Below is a small trained network, with its code and all its weights. Each question gives an input and a target symbol and asks what happens when units are switched off, that is, made to give their printed mean instead of their output.

import numpy as np


def w(rows, s, z=0):
    codes = np.array(rows[::2]) - 128.0
    scale = np.full(codes.shape[1], s)
    scale[-1] = z or s
    return codes * scale


def f(y):
    return y / 2 * (1 + np.tanh(0.7978845608 * (y + 0.044715 * y**3)))


def softmax(a):
    e = np.exp(a - a.max(-1, keepdims=True))
    return e / e.sum(-1, keepdims=True)


def log_softmax(a):
    a = a - a.max(-1, keepdims=True)
    return a - np.log(np.exp(a).sum(-1, keepdims=True))


def net(x, mask):
    ids = ['αγδζλξπτφψ'.index(c) for c in x.split()]
    T = len(ids)
    res = E[ids] + P[:T]
    r = res
    for j in range(3):
        rows = slice(4 * j, 4 * j + 4)
        q, k, v = (r @ M[0][rows].T for M in (Q, K, V))
        z = softmax(np.where(np.tri(T) > 0, q @ k.T / 4**0.5, -1e9)) @ v
        o = O[0][rows]
        res = res + np.where(mask[j], z, o[:, -1]) @ o[:, :-1]
    y = f(res @ A[0][:, :-1].T + A[0][:, -1])
    res = res + np.where(mask[3:27], y, B[0][:, -1]) @ B[0][:, :-1]
    return log_softmax(res[-1] @ U[:, :-1].T + U[:, -1])


Q, K, V, O, A, B = {}, {}, {}, {}, {}, {}
E = w([
[134,148,209,105,162,134,116],'α',
[108,149,149,115,218,120,152],'γ',
[129,174,109,131,88,132,198],'δ',
[146,196,160,108,146,116,165],'ζ',
[115,127,138,134,61,144,153],'λ',
[83,120,59,144,150,153,176],'ξ',
[152,170,186,120,83,102,147],'π',
[111,162,110,132,171,100,192],'τ',
[109,115,172,145,113,125,141],'φ',
[94,30,120,2,116,151,145],'ψ',
],0.016)
P = w([
[138,138,127,152,135,100,35],'0',
[131,154,152,161,147,239,194],'1',
[50,166,143,125,123,151,152],'2',
[124,70,156,159,137,104,214],'3',
[175,149,120,107,127,240,191],'4',
[40,181,132,71,103,148,159],'5',
[116,58,161,124,126,64,238],'6',
[213,129,124,107,129,251,219],'7',
[75,218,112,31,93,209,151],'8',
[76,91,154,77,101,29,226],'9',
[221,99,144,89,119,202,237],'10',
],0.012)
Q[0] = w([
[108,122,134,151,125,142,119],'h0',
[158,132,101,134,119,91,109],'h0',
[152,133,101,146,148,110,75],'h0',
[138,144,108,119,127,120,130],'h0',
[92,158,141,63,128,132,105],'h1',
[73,142,103,126,102,80,105],'h1',
[86,184,120,129,122,149,120],'h1',
[124,138,114,136,129,190,91],'h1',
[168,106,167,114,114,201,250],'h2',
[59,206,143,44,103,193,142],'h2',
[163,122,170,71,152,129,213],'h2',
[192,181,110,183,158,195,66],'h2',
],0.022)
K[0] = w([
[115,130,172,125,138,119,112],'h0',
[99,163,145,133,115,147,154],'h0',
[99,129,175,144,127,178,209],'h0',
[147,141,111,110,115,156,119],'h0',
[192,132,136,86,142,147,150],'h1',
[142,134,96,146,137,205,71],'h1',
[196,110,125,165,127,157,128],'h1',
[167,56,134,173,178,116,150],'h1',
[86,71,133,2,122,61,151],'h2',
[235,50,126,80,150,169,179],'h2',
[105,89,91,5,76,134,124],'h2',
[160,116,104,248,122,17,107],'h2',
],0.018)
V[0] = w([
[126,96,167,92,115,163,16],'h0',
[69,72,145,176,184,83,119],'h0',
[149,151,165,149,116,1,116],'h0',
[157,171,123,99,215,162,118],'h0',
[181,140,100,128,160,110,122],'h1',
[119,89,124,110,147,112,183],'h1',
[83,169,105,200,160,123,150],'h1',
[113,139,99,125,115,93,102],'h1',
[88,55,83,134,132,145,107],'h2',
[88,108,50,154,100,164,165],'h2',
[123,160,54,123,200,102,171],'h2',
[124,124,158,89,247,136,106],'h2',
],0.019)
O[0] = w([
[189,142,181,146,187,78,187,226],'h0',
[177,249,84,81,72,95,142,168],'h0',
[116,181,81,94,236,144,101,255],'h0',
[108,122,94,153,124,174,205,143],'h0',
[149,111,189,123,129,131,158,58],'h1',
[95,128,121,119,120,82,125,203],'h1',
[163,143,157,95,123,137,90,132],'h1',
[102,149,150,111,128,173,132,54],'h1',
[45,145,167,139,109,120,115,163],'h2',
[90,151,147,157,99,186,112,184],'h2',
[151,148,155,54,154,221,167,111],'h2',
[75,78,116,41,115,94,173,166],'h2',
],0.017,0.0095)
A[0] = w([
[184,174,109,90,146,111,146,24],'n0',
[82,67,134,185,104,146,42,27],'n1',
[108,62,53,117,119,45,139,89],'n2',
[148,75,124,86,114,65,162,55],'n3',
[84,177,66,204,95,107,127,83],'n4',
[66,94,121,138,100,123,52,174],'n5',
[185,135,127,193,104,72,125,168],'n6',
[126,95,210,88,176,88,68,129],'n7',
[167,145,83,74,152,143,54,65],'n8',
[159,142,121,152,209,185,145,27],'n9',
[144,149,151,70,84,156,125,93],'n10',
[142,98,89,94,28,69,90,104],'n11',
[89,61,147,148,18,164,142,96],'n12',
[89,113,142,104,113,109,203,48],'n13',
[123,125,71,85,149,137,129,87],'n14',
[61,171,133,151,134,68,110,145],'n15',
[67,188,180,173,123,194,136,36],'n16',
[56,118,145,67,132,78,168,139],'n17',
[241,125,65,142,124,148,74,112],'n18',
[158,147,150,240,131,157,100,27],'n19',
[65,167,160,157,117,166,158,98],'n20',
[126,70,198,131,115,148,200,75],'n21',
[150,112,99,120,128,255,131,55],'n22',
[189,116,81,177,138,99,94,10],'n23',
],0.0093,0.013)
B[0] = w([
[111,70,149,167,114,161,50,198],'n0',
[83,207,137,3,123,125,243,142],'n1',
[96,189,247,131,141,104,116,190],'n2',
[44,209,85,161,80,127,123,165],'n3',
[143,74,172,61,164,92,29,188],'n4',
[163,200,119,225,125,163,138,175],'n5',
[8,120,88,107,184,137,79,187],'n6',
[144,171,60,143,89,156,186,176],'n7',
[120,112,119,157,85,103,211,174],'n8',
[102,120,156,99,10,111,75,188],'n9',
[81,93,161,126,192,107,73,156],'n10',
[159,102,109,139,240,104,130,155],'n11',
[82,125,204,101,234,120,118,161],'n12',
[166,2,97,133,143,147,99,179],'n13',
[109,151,148,165,127,55,104,171],'n14',
[218,139,167,81,186,180,125,232],'n15',
[16,91,58,151,109,87,213,172],'n16',
[190,88,95,164,12,124,98,253],'n17',
[126,43,159,172,141,182,236,200],'n18',
[135,127,82,81,31,37,71,152],'n19',
[144,40,140,111,115,170,101,185],'n20',
[94,191,25,95,177,119,77,141],'n21',
[232,185,186,143,144,35,95,166],'n22',
[62,95,123,47,32,226,88,163],'n23',
],0.0069,0.025)
U = w([
[91,176,121,94,147,65,143,119],'α',
[102,181,96,69,129,134,49,40],'γ',
[117,145,101,2,115,116,134,29],'δ',
[123,134,165,70,164,106,94,12],'ζ',
[70,184,156,40,136,136,155,119],'λ',
[96,118,92,115,152,148,134,164],'ξ',
[148,178,150,124,100,135,109,216],'π',
[130,207,86,89,235,136,106,252],'τ',
[151,138,141,59,182,109,204,173],'φ',
[149,202,148,10,149,115,110,99],'ψ',
],0.0056,0.0039)

Each question gives the input, a string of symbols that net reads in full, and the target symbol t.
The units are the heads (4 rows each of Q, K, V and O) and the neurons (one row each of A and B). Each row of codes is followed by its name. A weight is (code - 128) times the scale printed after its matrix; where a second scale follows, it is the last column's (O, A, B and U).
mask holds one flag per unit, heads first, then neurons. A switched-off unit (its flag False) gives its mean, the last column of its rows in O or B, instead of its output. The means were averaged over made-up inputs and are rounded, as every weight is.
A unit's drop is (log p(t) with every unit on - log p(t) with that unit switched off) / (log p(t) with every unit on - log p(t) with every unit switched off).
The circuit of an input: a set's keep is (log p(t) with only the set's units on - log p(t) with every unit switched off) / (log p(t) with every unit on - log p(t) with every unit switched off). Starting from the 12 units with the biggest drops (on a tie, the unit counted first), units are removed one at a time, each time the one whose removal leaves the highest keep (on an exact tie, the one counted first), for as long as the keep stays at least 0.8.
units of the circuit, in order: the units of the circuit, biggest drop first
most important unit: the unit with the biggest drop
top k neurons: the k neurons with the biggest drops, biggest first
heads that matter: for each layer, one digit per head in row order, 1 if its drop is at least 0.15 and else 0, layers parted by /
input α λ ξ ψ, target φ: units of the circuit, in order : [h0]
input λ α τ δ α δ, target α: top 3 neurons : [n3, n2, n15]
input ζ τ ζ, target ψ: units of the circuit, in order : [h2, h1]
input π π π τ, target ξ: units of the circuit, in order : [h2, n18, n23, n6]
input δ ζ π λ φ ζ ψ, target λ: heads that matter : 101
input α δ τ ξ π λ γ, target γ: heads that matter : 001
input π λ α δ ψ ζ, target τ: heads that matter : 100
input α φ ξ δ τ, target π: top 2 neurons : [n9, n0]
input ζ τ ζ ψ, target ξ: units of the circuit, in order : [h2, h0, n17]
input λ φ λ δ π φ ψ ξ ζ φ φ, target π: top 3 neurons : [n5, n17, n6]
input τ δ δ δ φ π π π γ γ, target δ: units of the circuit, in order : [h2, n17]
input γ λ φ ζ ζ, target φ: top 2 neurons : [n18, n17]
input α α ξ δ φ, target π: heads that matter : 001
input λ ξ γ, target λ: units of the circuit, in order : [h2]
input φ φ ζ π τ π ξ δ ζ τ π, target ψ: units of the circuit, in order : [h2, n22]
input λ γ π α φ π α λ ψ γ, target π: heads that matter : 101
input α γ α λ φ π, target τ: heads that matter : 001
input φ ζ ζ φ ψ τ ζ π, target ψ: units of the circuit, in order : [h0, n16]
input α π ξ, target ξ: units of the circuit, in order : [h2, n18, n23]
input γ ζ α α π τ γ φ, target δ: most important unit : h2
input ψ π γ α τ π π τ, target α: units of the circuit, in order : [h0, h2, n3]
input π π γ ξ π π, target ξ: top 2 neurons : [n18, n23]
